Below is a small trained network, with its code and all its weights. Each question gives an input and a target symbol and asks what happens when units are switched off, that is, made to give their printed mean instead of their output.

import numpy as np


def w(rows, s, z=0):
    codes = np.array(rows[::2]) - 128.0
    scale = np.full(codes.shape[1], s)
    scale[-1] = z or s
    return codes * scale


def norm(h):
    return h / np.sqrt((h * h).mean(-1, keepdims=True) + 1e-5)


def f(y):
    return y / 2 * (1 + np.tanh(0.7978845608 * (y + 0.044715 * y**3)))


def softmax(a):
    e = np.exp(a - a.max(-1, keepdims=True))
    return e / e.sum(-1, keepdims=True)


def log_softmax(a):
    a = a - a.max(-1, keepdims=True)
    return a - np.log(np.exp(a).sum(-1, keepdims=True))


def net(x, mask):
    ids = ['ΛΞΨαβγδεζηπτω'.index(c) for c in x.split()]
    T = len(ids)
    res = E[ids] + P[:T]
    r = norm(res)
    for j in range(3):
        rows = slice(3 * j, 3 * j + 3)
        q, k, v = (r @ M[0][rows].T for M in (Q, K, V))
        z = softmax(np.where(np.tri(T) > 0, q @ k.T / 3**0.5, -1e9)) @ v
        o = O[0][rows]
        res = res + np.where(mask[j], z, o[:, -1]) @ o[:, :-1]
    y = f(norm(res) @ A[0][:, :-1].T + A[0][:, -1])
    res = res + np.where(mask[3:7], y, B[0][:, -1]) @ B[0][:, :-1]
    return log_softmax(norm(res)[-1] @ U[:, :-1].T + U[:, -1])


Q, K, V, O, A, B = {}, {}, {}, {}, {}, {}
E = w([
[161,136,14,79,154],'Λ',
[98,98,64,62,120],'Ξ',
[194,192,81,137,127],'Ψ',
[107,167,164,148,12],'α',
[197,106,115,154,129],'β',
[104,140,117,178,40],'γ',
[140,157,140,103,89],'δ',
[134,123,129,149,82],'ε',
[172,7,177,129,222],'ζ',
[188,143,185,67,164],'η',
[171,147,160,135,103],'π',
[117,68,147,160,105],'τ',
[88,116,134,76,68],'ω',
],0.019)
P = w([
[226,140,84,82,15],'0',
[206,97,48,102,20],'1',
[7,44,96,148,112],'2',
[149,196,187,157,165],'3',
[216,171,196,145,158],'4',
[2,51,107,152,135],'5',
],0.0087)
Q[0] = w([
[168,108,41,185,146],'h1',
[43,161,149,169,204],'h1',
[89,48,163,144,101],'h1',
[105,125,12,7,151],'h2',
[250,188,114,76,170],'h2',
[255,14,65,98,94],'h2',
[213,59,206,143,102],'h3',
[66,87,178,17,157],'h3',
[221,44,37,53,66],'h3',
],0.016)
K[0] = w([
[189,110,69,166,99],'h1',
[129,169,172,113,45],'h1',
[114,90,141,139,80],'h1',
[136,83,74,67,34],'h2',
[254,159,121,109,121],'h2',
[214,44,94,153,139],'h2',
[179,32,176,156,128],'h3',
[71,100,185,71,126],'h3',
[163,51,54,86,171],'h3',
],0.02)
V[0] = w([
[233,199,103,130,203],'h1',
[160,168,247,165,84],'h1',
[129,123,97,245,148],'h1',
[115,52,219,55,63],'h2',
[204,31,195,68,211],'h2',
[50,113,93,85,239],'h2',
[139,207,123,149,85],'h3',
[254,88,137,209,124],'h3',
[170,173,5,124,162],'h3',
],0.016)
O[0] = w([
[90,174,192,4,145,66],'h1',
[68,162,132,187,25,132],'h1',
[222,157,139,72,43,115],'h1',
[139,6,80,211,146,208],'h2',
[142,10,216,170,131,113],'h2',
[18,49,148,26,70,2],'h2',
[129,169,73,60,108,138],'h3',
[194,177,226,90,32,196],'h3',
[104,59,137,16,159,108],'h3',
],0.012,0.016)
A[0] = w([
[152,119,254,131,130,125],'n1',
[171,197,99,128,147,26],'n2',
[80,55,149,164,122,46],'n3',
[67,114,56,190,92,6],'n4',
],0.025,0.0022)
B[0] = w([
[84,42,12,118,67,218],'n1',
[20,66,185,89,169,236],'n2',
[91,202,224,175,189,189],'n3',
[127,163,165,3,42,253],'n4',
],0.019,0.011)
U = w([
[193,112,147,52,187,215],'Λ',
[144,101,78,131,235,215],'Ξ',
[141,164,146,41,119,162],'Ψ',
[127,121,94,102,117,146],'α',
[176,115,129,40,55,69],'β',
[123,188,87,108,131,114],'γ',
[25,124,155,103,164,140],'δ',
[147,197,160,153,205,124],'ε',
[92,43,182,133,152,79],'ζ',
[52,66,93,139,131,84],'η',
[102,139,255,128,79,3],'π',
[202,127,112,170,113,183],'τ',
[82,152,15,156,129,30],'ω',
],0.013,0.005)

Each question gives the input, a string of symbols that net reads in full, and the target symbol t.
The units are the heads (3 rows each of Q, K, V and O) and the neurons (one row each of A and B). Each row of codes is followed by its name. A weight is (code - 128) times the scale printed after its matrix; where a second scale follows, it is the last column's (O, A, B and U).
mask holds one flag per unit, heads first, then neurons. A switched-off unit (its flag False) gives its mean, the last column of its rows in O or B, instead of its output. The means were averaged over made-up inputs and are rounded, as every weight is.
A unit's drop is (log p(t) with every unit on - log p(t) with that unit switched off) / (log p(t) with every unit on - log p(t) with every unit switched off).
The circuit of an input: a set's keep is (log p(t) with only the set's units on - log p(t) with every unit switched off) / (log p(t) with every unit on - log p(t) with every unit switched off). Starting from all 7 units, units are removed one at a time, each time the one whose removal leaves the highest keep (on an exact tie, the one counted first), for as long as the keep stays at least 0.8.
units of the circuit, in order: the units of the circuit, biggest drop first
unit that matters most: the unit with the biggest drop
top k neurons: the k neurons with the biggest drops, biggest first
heads that matter: for each layer, one digit per head in row order, 1 if its drop is at least 0.15 and else 0, layers parted by /
drop when u is switched off: that unit's drop, to one decimal
input δ τ δ, target ω: units of the circuit, in order -> (h3 h1 n4)
input ε δ γ Ξ α, target Ξ: unit that matters most -> h1
input τ τ Ξ, target δ: units of the circuit, in order -> (h3 n3 n4)
input τ ω ζ Ξ ε ε, target β: heads that matter -> 010
input η π Ξ ω, target ω: heads that matter -> 001
input δ π ω δ Λ τ, target π: top 3 neurons -> (n4 n3 n1)
input Ξ Ξ Λ, target Ξ: top 2 neurons -> (n4 n2)
input τ τ δ ε α Λ, target Ξ: heads that matter -> 001
input τ ζ Ψ β δ, target β: units of the circuit, in order -> (n1 h1)
input β τ δ π τ τ, target π: heads that matter -> 010
input ε β δ δ Ξ, target Ξ: heads that matter -> 000
input δ δ ε ω, target ω: top 2 neurons -> (n2 n4)
input τ δ τ Ψ, target Ψ: heads that matter -> 000
input α ω δ Ξ ω, target Ξ: units of the circuit, in order -> (h1)
input τ τ ζ Ψ τ ε, target β: heads that matter -> 110
input Ξ Ψ δ ε, target ε: units of the circuit, in order -> (h2 n1)
input τ τ τ β, target β: units of the circuit, in order -> (n1 h3)
input ε δ ε β Ψ, target β: heads that matter -> 001
input τ τ Λ π ε, target Λ: heads that matter -> 100
input δ ε Ψ, target Λ: units of the circuit, in order -> (h1)
input γ Ξ Ψ ε, target ε: heads that matter -> 010
input ε β τ Ψ ε, target Ψ: heads that matter -> 010
input π Ξ η, target ε: drop when n1 is switched off -> 0.2
input Ξ δ δ Λ, target Λ: drop when n2 is switched off -> 0.0
